Below is a small trained network, with its code and all its weights. Each question gives an input and a class and asks what happens when units are switched off, that is, made to give their printed mean instead of their output.

import numpy as np


def w(rows, s, z=0):
    codes = np.array(rows[::2]) - 128.0
    scale = np.full(codes.shape[1], s)
    scale[-1] = z or s
    return codes * scale


def norm(h):
    return h / np.sqrt((h * h).mean(-1, keepdims=True) + 1e-5)


def f(y):
    return np.maximum(y, 0)


def log_softmax(a):
    a = a - a.max(-1, keepdims=True)
    return a - np.log(np.exp(a).sum(-1, keepdims=True))


def net(x, mask):
    res = np.array(x, float).reshape(1, 7) / 4 @ E
    u = 0
    for l in range(2):
        y = f(norm(res) @ A[l][:, :-1].T + A[l][:, -1])
        res = res + np.where(mask[u : u + 12], y, B[l][:, -1]) @ B[l][:, :-1]
        u += 12
    return log_softmax(norm(res)[-1] @ U[:, :-1].T + U[:, -1])


A, B = {}, {}
E = w([
[196,79,224,130,126,109],'x0',
[131,5,205,60,77,177],'x1',
[103,220,243,96,120,173],'x2',
[82,214,125,7,173,143],'x3',
[149,143,128,208,14,197],'x4',
[8,89,117,121,70,1],'x5',
[192,84,110,168,27,40],'x6',
],0.0064)
A[0] = w([
[137,54,216,77,150,127,92],'L0N1',
[123,89,79,157,88,79,114],'L0N2',
[62,84,91,110,181,205,174],'L0N3',
[66,143,129,81,45,111,3],'L0N4',
[166,181,130,135,252,159,156],'L0N5',
[150,194,143,112,249,143,132],'L0N6',
[175,177,153,151,111,151,202],'L0N7',
[174,78,152,8,121,106,55],'L0N8',
[190,81,112,115,105,88,7],'L0N9',
[2,214,180,65,147,76,141],'L0N10',
[103,88,65,58,191,141,95],'L0N11',
[79,164,88,36,146,134,171],'L0N12',
],0.0097,0.0023)
B[0] = w([
[159,95,95,7,54,137,209],'L0N1',
[147,70,95,194,119,65,199],'L0N2',
[110,105,139,117,169,143,189],'L0N3',
[144,144,155,136,197,84,173],'L0N4',
[114,165,145,140,201,1,222],'L0N5',
[96,111,112,114,190,57,226],'L0N6',
[81,192,178,143,108,125,189],'L0N7',
[123,84,84,173,62,144,199],'L0N8',
[93,130,63,181,125,110,168],'L0N9',
[160,192,111,129,208,105,255],'L0N10',
[107,153,131,177,184,203,190],'L0N11',
[109,180,76,145,216,133,211],'L0N12',
],0.0093,0.007)
A[1] = w([
[133,146,103,157,129,222,207],'L1N1',
[150,219,162,123,44,146,236],'L1N2',
[114,139,239,83,144,85,4],'L1N3',
[60,86,201,136,107,138,160],'L1N4',
[32,155,46,119,187,100,122],'L1N5',
[121,190,198,186,27,96,104],'L1N6',
[119,75,85,193,91,61,149],'L1N7',
[97,32,69,62,212,165,141],'L1N8',
[67,158,131,154,127,212,194],'L1N9',
[227,102,45,152,149,165,61],'L1N10',
[156,62,137,2,168,126,153],'L1N11',
[201,83,58,158,122,173,169],'L1N12',
],0.0093,0.0027)
B[1] = w([
[80,92,192,122,165,127,154],'L1N1',
[127,79,219,91,176,188,173],'L1N2',
[153,129,118,53,116,90,161],'L1N3',
[168,175,160,132,174,63,147],'L1N4',
[105,127,225,102,121,114,255],'L1N5',
[108,133,113,132,103,232,185],'L1N6',
[149,175,119,145,61,86,229],'L1N7',
[53,187,188,222,120,163,208],'L1N8',
[87,117,160,170,110,122,154],'L1N9',
[112,163,136,100,174,78,164],'L1N10',
[193,66,147,140,21,211,193],'L1N11',
[48,141,185,82,133,2,184],'L1N12',
],0.0082,0.0079)
U = w([
[80,134,173,159,138,226,121],'0',
[69,213,147,112,255,52,192],'1',
[149,140,16,134,151,186,2],'2',
[129,97,76,193,35,47,184],'3',
[177,103,161,44,59,161,116],'4',
],0.013,0.005)

Each question gives the input, the list of numbers given to net, and the class t.
The units are the neurons (one row each of A and B). Each row of codes is followed by its name. A weight is (code - 128) times the scale printed after its matrix; where a second scale follows, it is the last column's (A, B and U).
mask holds one flag per neuron, layer by layer. A switched-off neuron (its flag False) gives its mean, the last column of its row in B, instead of its output. The means were averaged over made-up inputs and are rounded, as every weight is.
A unit's drop is (log p(t) with every unit on - log p(t) with that unit switched off) / (log p(t) with every unit on - log p(t) with every unit switched off).
The circuit of an input: a set's keep is (log p(t) with only the set's units on - log p(t) with every unit switched off) / (log p(t) with every unit on - log p(t) with every unit switched off). Starting from the 12 units with the biggest drops (on a tie, the unit counted first), units are removed one at a time, each time the one whose removal leaves the highest keep (on an exact tie, the one counted first), for as long as the keep stays at least 0.8.
circuit, biggest first: the units of the circuit, biggest drop first
unit that matters most: the unit with the biggest drop
top k neurons: the k neurons with the biggest drops, biggest first
top k neurons in layer l: the k neurons of layer l with the biggest drops, biggest first
drop when u is switched off: that unit's drop, to one decimal
input [2,3,5,0,-8,5,3], class 4: circuit, biggest first -> (L0N1 L1N11)
input [7,1,4,-8,-1,-2,-4], class 4: unit that matters most -> L0N1
input [3,6,-2,8,0,5,-7], class 0: top 2 neurons -> (L1N11 L0N5)
input [5,1,3,-8,5,-6,6], class 0: top 3 neurons -> (L0N7 L1N6 L1N2)
input [-2,-3,1,-6,-7,-8,8], class 3: top 2 neurons in layer 1 -> (L1N7 L1N2)
input [4,6,1,2,-8,-1,-7], class 0: top 3 neurons -> (L1N11 L0N1 L0N8)
input [-5,-3,-2,-3,-3,2,2], class 3: circuit, biggest first -> (L0N2 L0N10)
input [7,-8,8,-5,5,6,-1], class 0: top 2 neurons -> (L1N6 L0N5)
input [2,-4,-8,-1,3,1,-2], class 3: top 2 neurons -> (L0N2 L0N10)
input [2,5,3,-8,-6,1,0], class 3: top 2 neurons -> (L0N8 L0N9)
input [3,3,0,4,4,2,3], class 4: top 4 neurons -> (L0N1 L0N6 L0N5 L0N12)
input [7,5,0,-2,0,7,-2], class 3: top 2 neurons in layer 1 -> (L1N5 L1N2)
input [4,-2,8,0,8,6,7], class 4: top 2 neurons in layer 1 -> (L1N2 L1N8)
input [1,7,-4,7,-6,1,6], class 3: circuit, biggest first -> (L0N8)
input [4,5,1,-2,-5,6,-8], class 0: top 2 neurons -> (L1N8 L1N11)
input [7,3,8,5,6,6,-3], class 4: top 2 neurons in layer 0 -> (L0N1 L0N5)
input [8,5,-5,8,-1,2,4], class 3: top 2 neurons in layer 0 -> (L0N8 L0N9)
input [8,7,-5,8,-4,6,-2], class 4: top 2 neurons -> (L0N1 L1N11)
input [0,6,-3,-4,-5,-4,1], class 3: drop when L0N8 is switched off -> 0.2
input [-3,6,-7,4,-8,-2,-4], class 0: drop when L0N6 is switched off -> -0.1
input [1,-1,8,5,7,-3,3], class 0: drop when L0N8 is switched off -> -0.1
